Rows, each with roughly how far along a hidden order it lies (0 to 10)
(in the rows, 128 means zero)
[166 134 168 178 114 138 125 111 128  87 134 126 112 141 118 140 113 114
 127 121 124 105 126 126 111 116 125 135 121 147 132 128 129 148 121 126
 136 108 146 125 130 130 139 130 144 175 124 147 122 120 115 114 119 142
 150 120]
0
[162 130 168 158 114 138 127 112 128  80 129 126 124 165 119 136 115 126
 125 122 127 102 128 123 113 114 124 130 123 147 132 127 129 148 121 128
 136 110 141 119 132 133 138 129 145 157 123 143 124 122 118 115 125 137
 148 122]
0
[167 132 171 179 116 139 126 110 128  86 133 126 118 144 119 141 114 121
 126 121 124 104 127 124 111 113 123 135 122 148 132 128 130 149 120 125
 136 107 146 122 132 132 139 130 143 171 122 148 122 120 116 113 119 142
 142 121]
0
[139 127 147 141 126 130 134 116 129 106 133 126 126  66 123 139 124 129
 124 126 136 129 129 125 128 125 119 123 133 135 129 129 129 132 123 123
 130 118 128 121 136 129 129 133 128 139 122 126 127 132 131 128 129 126
 123 121]
4
[149 114 131 127 167 134 138 129 122 120 160 129 178 215 128 132 128 131
 125 128 130 124 134 133 137 116 119 125 129 132 133 123 127 128 117 144
 132 131 118 107 124 136 129 126 134 110 105 110 139 119 118 125 129 130
 108 123]
1
[161 115 134 145 186 137 137 130 115 129 178 129 186 255 127 135 120 114
 126 126 124 122 136 145 140 113 114 135 126 126 134 119 128 124 116 149
 133 126 116 104 119 137 130 125 136 106 104 105 143 109 111 120 121 144
 106 119]
2
[145 136 144 175 126 131 134 109 126 108 136 123 115   1 133 153 105 116
 120 127 142 154 127 126 139 124 123 119 146 131 125 132 129 131 124 119
 127 115 128 114 139 128 128 136 118 163  90 132 123 132 138 138 124 131
 106 116]
7
[162 113 131 146 191 138 138 128 116 125 175 129 193 248 127 136 128 116
 124 126 126 124 136 143 141 114 113 133 128 127 135 118 129 125 114 148
 134 126 111 101 119 137 131 125 137 108  96 105 142 108 112 121 121 141
  99 117]
1
[139 126 150 140 126 130 133 117 128 106 133 126 130  75 123 139 125 131
 124 126 134 124 130 125 126 121 120 123 131 137 130 128 129 132 122 124
 130 117 128 119 135 130 131 132 130 133 125 126 128 130 127 127 129 127
 125 122]
3
[128 128 140 108 159 132 124 127 122 121 142 129 139 124 132 133 120 117
 131 126 124 125 125 139 131 121 119 134 129 126 133 121 133 123 128 130
 126 128 111 121 129 132 127 127 134 129 130 130 133 118 124 128 121 138
 110 130]
6
[151 142 143 144 133 134 122 113 124  91 126 126 116   1 143 153 102 119
 119 127 139 163 122 133 146 121 127 117 151 133 126 130 132 138 130 123
 120 128 106 104 141 133 129 134 119 163  79 145 124 129 144 146 123 137
  83 130]
10
[154 143 151 179 117 135 131 109 126 115 147 124 109  75 121 150 109 104
 123 122 132 143 124 130 129 123 123 133 134 129 125 131 126 136 122 120
 132 107 144 123 130 126 134 134 122 175  93 131 121 127 122 126 114 143
 137 117]
5
[138 121 139 119 137 129 134 123 128 114 134 129 146 115 124 133 127 129
 126 128 134 121 131 125 130 121 119 122 130 135 130 126 130 129 122 129
 129 124 124 120 133 132 128 130 131 115 125 120 134 128 128 128 130 126
 112 125]
3
[144 131 154 110 174 137 120 123 116 109 163 129 135 157 134 137 111 106
 130 122 124 126 122 145 131 112 114 134 129 127 135 120 137 124 127 134
 122 122 107 116 126 134 129 126 142 148 133 135 136 107 120 128 115 145
 102 131]
8
[138 134 141 125 143 132 123 121 125 105 132 128 124  22 135 139 115 120
 127 127 132 142 123 134 137 123 122 125 140 128 130 125 133 128 130 124
 123 128 111 114 136 132 126 130 129 144 116 135 128 125 135 138 125 136
 100 130]
8
[133 127 141 131 133 129 133 122 129 114 130 127 130  75 125 136 126 131
 125 127 136 131 129 125 130 122 121 122 132 132 129 128 130 130 124 123
 129 120 123 122 135 130 128 131 129 130 125 123 129 132 130 129 130 128
 119 124]
4
[133 122 138 110 150 130 134 125 125 119 139 129 151 116 128 133 127 129
 128 128 129 124 131 131 133 121 117 125 129 130 132 124 131 126 123 131
 126 125 114 119 131 132 127 129 130 113 127 118 136 124 126 128 128 127
 113 125]
4
[147 144 125 163 122 132 124 116 125 109 122 126 109   1 144 148 103 120
 122 128 137 162 121 131 144 127 133 122 147 128 124 130 127 135 132 121
 125 132 115 117 136 128 128 132 117 166  83 142 121 132 139 145 122 135
  89 129]
9
[150 139 157 110 154 138 119 121 119  98 135 129 114  47 144 140 101 109
 130 123 122 142 120 144 134 117 129 135 139 130 134 123 134 133 133 130
 122 131 108 111 132 136 129 126 138 166 112 148 124 112 129 138 114 146
  88 133]
10
[140 137 137 173 119 130 132 115 127 118 129 124 114   1 128 146 116 119
 123 127 139 145 126 125 135 127 125 123 140 129 125 130 127 132 126 120
 129 118 124 122 136 126 128 134 119 153  98 133 124 136 133 134 124 131
 112 120]
6
